Here is a tiny trained network, its code and every weight. The questions are about switching its units off for an input and a class, where a switched-off unit gives its printed mean instead of its output.

import numpy as np


def w(rows, s, z=0):
    codes = np.array(rows[::2]) - 128.0
    scale = np.full(codes.shape[1], s)
    scale[-1] = z or s
    return codes * scale


def norm(h):
    return h / np.sqrt((h * h).mean(-1, keepdims=True) + 1e-5)


def f(y):
    return np.maximum(y, 0)


def log_softmax(a):
    a = a - a.max(-1, keepdims=True)
    return a - np.log(np.exp(a).sum(-1, keepdims=True))


def net(x, mask):
    res = np.array(x, float).reshape(1, 5) / 4 @ E
    u = 0
    for l in range(4):
        y = f(norm(res) @ A[l][:, :-1].T + A[l][:, -1])
        res = res + np.where(mask[u : u + 4], y, B[l][:, -1]) @ B[l][:, :-1]
        u += 4
    return log_softmax(norm(res)[-1] @ U[:, :-1].T + U[:, -1])


A, B = {}, {}
E = w([
[110,119,166,63,195,173,251,136,51],'x0',
[206,131,142,82,51,67,204,54,126],'x1',
[209,123,187,148,102,163,109,106,62],'x2',
[185,148,115,168,180,117,133,145,132],'x3',
[128,253,35,152,11,150,146,138,70],'x4',
],0.006)
A[0] = w([
[159,146,161,117,101,97,201,3,183,251],'L0N1',
[173,85,177,31,241,114,174,69,133,162],'L0N2',
[144,3,213,178,103,8,40,143,216,113],'L0N3',
[103,85,22,151,73,188,55,143,148,93],'L0N4',
],0.0054,0.0024)
B[0] = w([
[174,40,76,99,167,44,167,117,93,227],'L0N1',
[88,92,140,61,90,124,131,255,163,235],'L0N2',
[117,144,56,132,203,199,176,92,49,253],'L0N3',
[169,146,134,228,161,152,119,89,152,176],'L0N4',
],0.0099,0.0065)
A[1] = w([
[141,110,2,147,202,94,228,133,98,205],'L1N1',
[135,175,189,190,148,103,105,192,198,212],'L1N2',
[189,154,90,203,63,17,67,93,136,250],'L1N3',
[86,178,143,123,85,109,175,150,74,103],'L1N4',
],0.0062,0.0012)
B[1] = w([
[164,93,117,104,101,139,133,56,50,244],'L1N1',
[110,38,212,140,144,69,70,202,136,144],'L1N2',
[83,148,189,13,4,98,106,29,171,170],'L1N3',
[180,109,91,181,230,91,137,184,44,147],'L1N4',
],0.011)
A[2] = w([
[158,98,112,98,1,82,109,110,151,1],'L2N1',
[124,118,124,181,124,153,114,76,23,216],'L2N2',
[148,95,54,140,199,154,110,76,170,226],'L2N3',
[76,74,169,101,176,86,199,239,111,55],'L2N4',
],0.0058,0.00097)
B[2] = w([
[26,150,103,197,192,117,111,160,185,203],'L2N1',
[57,154,151,137,176,153,176,194,140,254],'L2N2',
[152,205,119,127,37,128,139,171,51,198],'L2N3',
[209,198,130,103,146,230,2,62,198,242],'L2N4',
],0.0083,0.0058)
A[3] = w([
[64,68,113,169,235,193,78,222,60,168],'L3N1',
[158,171,65,136,145,237,175,132,69,208],'L3N2',
[46,164,208,254,113,73,94,115,234,241],'L3N3',
[28,182,170,31,156,150,112,110,139,255],'L3N4',
],0.0058,0.00093)
B[3] = w([
[98,252,193,202,104,70,198,77,175,253],'L3N1',
[70,136,48,214,111,118,142,168,104,243],'L3N2',
[151,78,80,115,9,201,57,220,32,174],'L3N3',
[173,109,198,178,254,69,147,173,195,190],'L3N4',
],0.0088,0.0071)
U = w([
[77,224,123,254,181,150,164,147,108,93],'0',
[151,115,75,72,144,115,207,78,33,255],'1',
[153,173,217,129,224,163,82,146,245,88],'2',
[225,47,154,7,170,116,132,155,174,154],'3',
[86,129,130,139,47,185,46,186,118,142],'4',
[96,157,129,71,50,37,129,17,187,42],'5',
],0.011,0.0016)

Each question gives the input, the list of numbers given to net, and the class t.
The units are the neurons (one row each of A and B). Each row of codes is followed by its name. A weight is (code - 128) times the scale printed after its matrix; where a second scale follows, it is the last column's (A, B and U).
mask holds one flag per neuron, layer by layer. A switched-off neuron (its flag False) gives its mean, the last column of its row in B, instead of its output. The means were averaged over made-up inputs and are rounded, as every weight is.
A unit's drop is (log p(t) with every unit on - log p(t) with that unit switched off) / (log p(t) with every unit on - log p(t) with every unit switched off).
The circuit of an input: a set's keep is (log p(t) with only the set's units on - log p(t) with every unit switched off) / (log p(t) with every unit on - log p(t) with every unit switched off). Starting from the 12 units with the biggest drops (on a tie, the unit counted first), units are removed one at a time, each time the one whose removal leaves the highest keep (on an exact tie, the one counted first), for as long as the keep stays at least 0.8.
units of the circuit, in order: the units of the circuit, biggest drop first
top k neurons: the k neurons with the biggest drops, biggest first
k most important neurons of layer l: the k neurons of layer l with the biggest drops, biggest first
drop of u: that unit's drop, to one decimal
input [-6,-1,0,1,7], class 4: top 3 neurons -> L3N3, L0N1, L2N1
input [7,-6,-6,1,-1], class 2: units of the circuit, in order -> L0N3, L2N4
input [4,2,8,4,0], class 3: units of the circuit, in order -> L0N3, L0N2, L3N1
input [5,6,1,5,-4], class 3: units of the circuit, in order -> L0N2
input [8,-3,5,-4,1], class 0: units of the circuit, in order -> L1N3, L3N1
input [-1,1,-5,3,1], class 5: top 3 neurons -> L0N3, L0N2, L1N3
input [-2,1,6,-6,1], class 5: units of the circuit, in order -> L1N3, L0N3
input [0,2,-4,-5,6], class 5: units of the circuit, in order -> L0N3, L1N3
input [4,7,-5,-1,-8], class 3: top 2 neurons -> L0N2, L2N4
input [1,1,-7,-4,-2], class 3: 2 most important neurons of layer 3 -> L3N1, L3N4
input [1,4,2,5,-6], class 3: top 3 neurons -> L0N2, L2N4, L0N4
input [0,-4,5,-1,6], class 4: top 3 neurons -> L0N3, L3N3, L0N4
input [-8,2,-6,3,-5], class 1: top 3 neurons -> L0N3, L1N1, L2N1
input [-5,2,-6,4,-3], class 1: units of the circuit, in order -> L1N1
input [0,-2,-8,5,6], class 4: top 4 neurons -> L0N1, L0N3, L3N3, L0N4
input [-2,-1,6,4,1], class 4: top 3 neurons -> L0N3, L3N3, L0N1
input [-1,-4,-1,0,-8], class 0: top 2 neurons -> L0N3, L1N3
input [0,-3,-4,-3,5], class 4: top 4 neurons -> L0N4, L0N3, L3N3, L0N1
input [-5,-2,2,4,1], class 4: top 3 neurons -> L0N4, L1N3, L0N1
input [5,-6,4,-1,0], class 2: top 4 neurons -> L0N3, L1N1, L2N4, L0N1
input [-4,6,8,-2,1], class 5: units of the circuit, in order -> L1N3
input [-1,8,7,6,1], class 5: units of the circuit, in order -> L0N3, L1N3
input [-8,-4,-5,-7,-6], class 0: drop of L0N3 -> 2.5
